Below are the code and all the weights of a small trained network. Each question names an input and a target symbol and asks about switching units off, where a switched-off unit gives its printed mean instead of its output.

import numpy as np


def w(rows, s, z=0):
    codes = np.array(rows[::2]) - 128.0
    scale = np.full(codes.shape[1], s)
    scale[-1] = z or s
    return codes * scale


def norm(h):
    return h / np.sqrt((h * h).mean(-1, keepdims=True) + 1e-5)


def f(y):
    return y / 2 * (1 + np.tanh(0.7978845608 * (y + 0.044715 * y**3)))


def softmax(a):
    e = np.exp(a - a.max(-1, keepdims=True))
    return e / e.sum(-1, keepdims=True)


def log_softmax(a):
    a = a - a.max(-1, keepdims=True)
    return a - np.log(np.exp(a).sum(-1, keepdims=True))


def net(x, mask):
    ids = ['ΓΛαβδεζηθμξτφψω'.index(c) for c in x.split()]
    T = len(ids)
    res = E[ids] + P[:T]
    r = norm(res)
    for j in range(2):
        rows = slice(4 * j, 4 * j + 4)
        q, k, v = (r @ M[0][rows].T for M in (Q, K, V))
        z = softmax(np.where(np.tri(T) > 0, q @ k.T / 4**0.5, -1e9)) @ v
        o = O[0][rows]
        res = res + np.where(mask[j], z, o[:, -1]) @ o[:, :-1]
    y = f(norm(res) @ A[0][:, :-1].T + A[0][:, -1])
    res = res + np.where(mask[2:10], y, B[0][:, -1]) @ B[0][:, :-1]
    return log_softmax(norm(res)[-1] @ U[:, :-1].T + U[:, -1])


Q, K, V, O, A, B = {}, {}, {}, {}, {}, {}
E = w([
[101,43,202,154],'Γ',
[108,95,148,103],'Λ',
[153,46,173,134],'α',
[104,94,208,88],'β',
[88,68,191,113],'δ',
[108,75,218,160],'ε',
[74,124,234,163],'ζ',
[129,85,248,103],'η',
[138,82,176,138],'θ',
[106,89,196,149],'μ',
[136,99,189,92],'ξ',
[124,121,186,110],'τ',
[80,66,200,159],'φ',
[127,110,186,138],'ψ',
[109,104,169,139],'ω',
],0.0015)
P = w([
[144,153,77,130],'0',
[30,36,162,107],'1',
[230,170,183,121],'2',
[128,133,127,121],'3',
[30,54,150,108],'4',
[252,144,201,94],'5',
[242,250,183,174],'6',
[42,47,149,91],'7',
],0.0028)
Q[0] = w([
[13,20,201,7],'h1',
[177,129,166,151],'h1',
[2,36,100,86],'h1',
[50,21,208,45],'h1',
[54,32,176,96],'h2',
[184,230,139,252],'h2',
[255,172,128,188],'h2',
[8,5,208,50],'h2',
],0.005)
K[0] = w([
[114,149,27,184],'h1',
[96,131,138,102],'h1',
[183,168,24,167],'h1',
[102,163,47,185],'h1',
[120,167,47,105],'h2',
[84,92,220,134],'h2',
[146,92,185,124],'h2',
[115,183,1,143],'h2',
],0.0073)
V[0] = w([
[159,178,138,139],'h1',
[78,61,132,105],'h1',
[128,118,163,51],'h1',
[209,125,164,94],'h1',
[3,229,51,88],'h2',
[88,133,128,182],'h2',
[57,201,216,194],'h2',
[181,206,123,140],'h2',
],0.0049)
O[0] = w([
[93,173,176,202,112],'h1',
[143,126,71,37,136],'h1',
[60,184,76,86,109],'h1',
[106,168,76,186,139],'h1',
[102,144,176,27,55],'h2',
[140,66,201,123,95],'h2',
[3,42,203,143,7],'h2',
[67,239,175,190,155],'h2',
],0.0038,0.0015)
A[0] = w([
[2,103,186,105,121],'n1',
[45,58,96,100,98],'n2',
[18,163,141,151,177],'n3',
[57,216,93,71,181],'n4',
[130,45,56,132,39],'n5',
[173,133,116,153,248],'n6',
[71,82,157,113,164],'n7',
[154,64,119,28,91],'n8',
],0.0053,0.0012)
B[0] = w([
[131,150,44,116,177],'n1',
[235,165,107,133,93],'n2',
[193,161,43,122,163],'n3',
[79,4,137,178,175],'n4',
[147,119,162,194,127],'n5',
[62,120,100,84,251],'n6',
[157,206,102,82,139],'n7',
[111,203,94,199,226],'n8',
],0.004,0.0016)
U = w([
[176,23,196,30,97],'Γ',
[204,181,24,128,139],'Λ',
[221,49,78,135,135],'α',
[125,230,170,8,135],'β',
[43,235,159,187,118],'δ',
[40,62,217,120,102],'ε',
[146,152,254,96,168],'ζ',
[47,149,186,42,164],'η',
[48,65,37,87,252],'θ',
[91,220,187,221,62],'μ',
[189,130,61,10,123],'ξ',
[74,232,49,155,75],'τ',
[106,8,175,184,106],'φ',
[79,134,45,194,160],'ψ',
[161,153,57,199,71],'ω',
],0.0082,0.0034)

Each question gives the input, a string of symbols that net reads in full, and the target symbol t.
The units are the heads (4 rows each of Q, K, V and O) and the neurons (one row each of A and B). Each row of codes is followed by its name. A weight is (code - 128) times the scale printed after its matrix; where a second scale follows, it is the last column's (O, A, B and U).
mask holds one flag per unit, heads first, then neurons. A switched-off unit (its flag False) gives its mean, the last column of its rows in O or B, instead of its output. The means were averaged over made-up inputs and are rounded, as every weight is.
A unit's drop is (log p(t) with every unit on - log p(t) with that unit switched off) / (log p(t) with every unit on - log p(t) with every unit switched off).
The circuit of an input: a set's keep is (log p(t) with only the set's units on - log p(t) with every unit switched off) / (log p(t) with every unit on - log p(t) with every unit switched off). Starting from all 10 units, units are removed one at a time, each time the one whose removal leaves the highest keep (on an exact tie, the one counted first), for as long as the keep stays at least 0.8.
units of the circuit, in order: the units of the circuit, biggest drop first
unit that matters most: the unit with the biggest drop
top k neurons: the k neurons with the biggest drops, biggest first
which heads matter: for each layer, one digit per head in row order, 1 if its drop is at least 0.15 and else 0, layers parted by /
input ω φ β φ φ ω δ μ, target β: units of the circuit, in order => h2, n7
input δ ξ ε ω, target ξ: which heads matter => 01
input η ξ ξ ψ Γ φ, target φ: units of the circuit, in order => h2, n3
input ψ μ μ β ψ ξ Λ, target θ: which heads matter => 11
input φ ξ Λ β, target Γ: unit that matters most => h1
input β β ω δ Γ θ ε, target ξ: which heads matter => 11
input ω ξ δ η β, target β: which heads matter => 11
input δ β η Γ μ δ ζ θ, target ξ: which heads matter => 01
input μ μ ψ β φ β α θ, target ζ: units of the circuit, in order => h1, h2, n4
input ω θ δ α, target ζ: units of the circuit, in order => h1, h2
input α ε δ, target α: units of the circuit, in order => h2, h1, n3
input θ ω ε η θ Γ β τ, target μ: units of the circuit, in order => h1, h2
input ω ω δ β, target ζ: which heads matter => 10
input φ β τ ψ ω ω τ τ, target Γ: which heads matter => 11
input Λ ξ ψ μ, target β: units of the circuit, in order => h2
input θ ε φ, target φ: which heads matter => 01
input ω β ξ ψ, target ζ: which heads matter => 10
input β Λ ε β, target θ: top 2 neurons => n4, n7
input β β δ θ, target θ: units of the circuit, in order => n4, h1
input ψ ε ψ β ξ, target δ: units of the circuit, in order => h2
input β α θ ω, target θ: top 2 neurons => n4, n8
input ω β δ ξ ε θ μ Γ, target β: top 2 neurons => n1, n7
input τ φ μ β, target δ: which heads matter => 10
input ω ξ φ ψ φ, target β: which heads matter => 11
input α ψ δ β, target Λ: which heads matter => 01
input η φ μ Γ ζ, target Λ: which heads matter => 00
input ψ δ ε τ β, target δ: which heads matter => 11
input δ Γ Λ Γ β μ θ δ, target ξ: which heads matter => 01
input ψ ψ δ α Γ, target δ: unit that matters most => h1
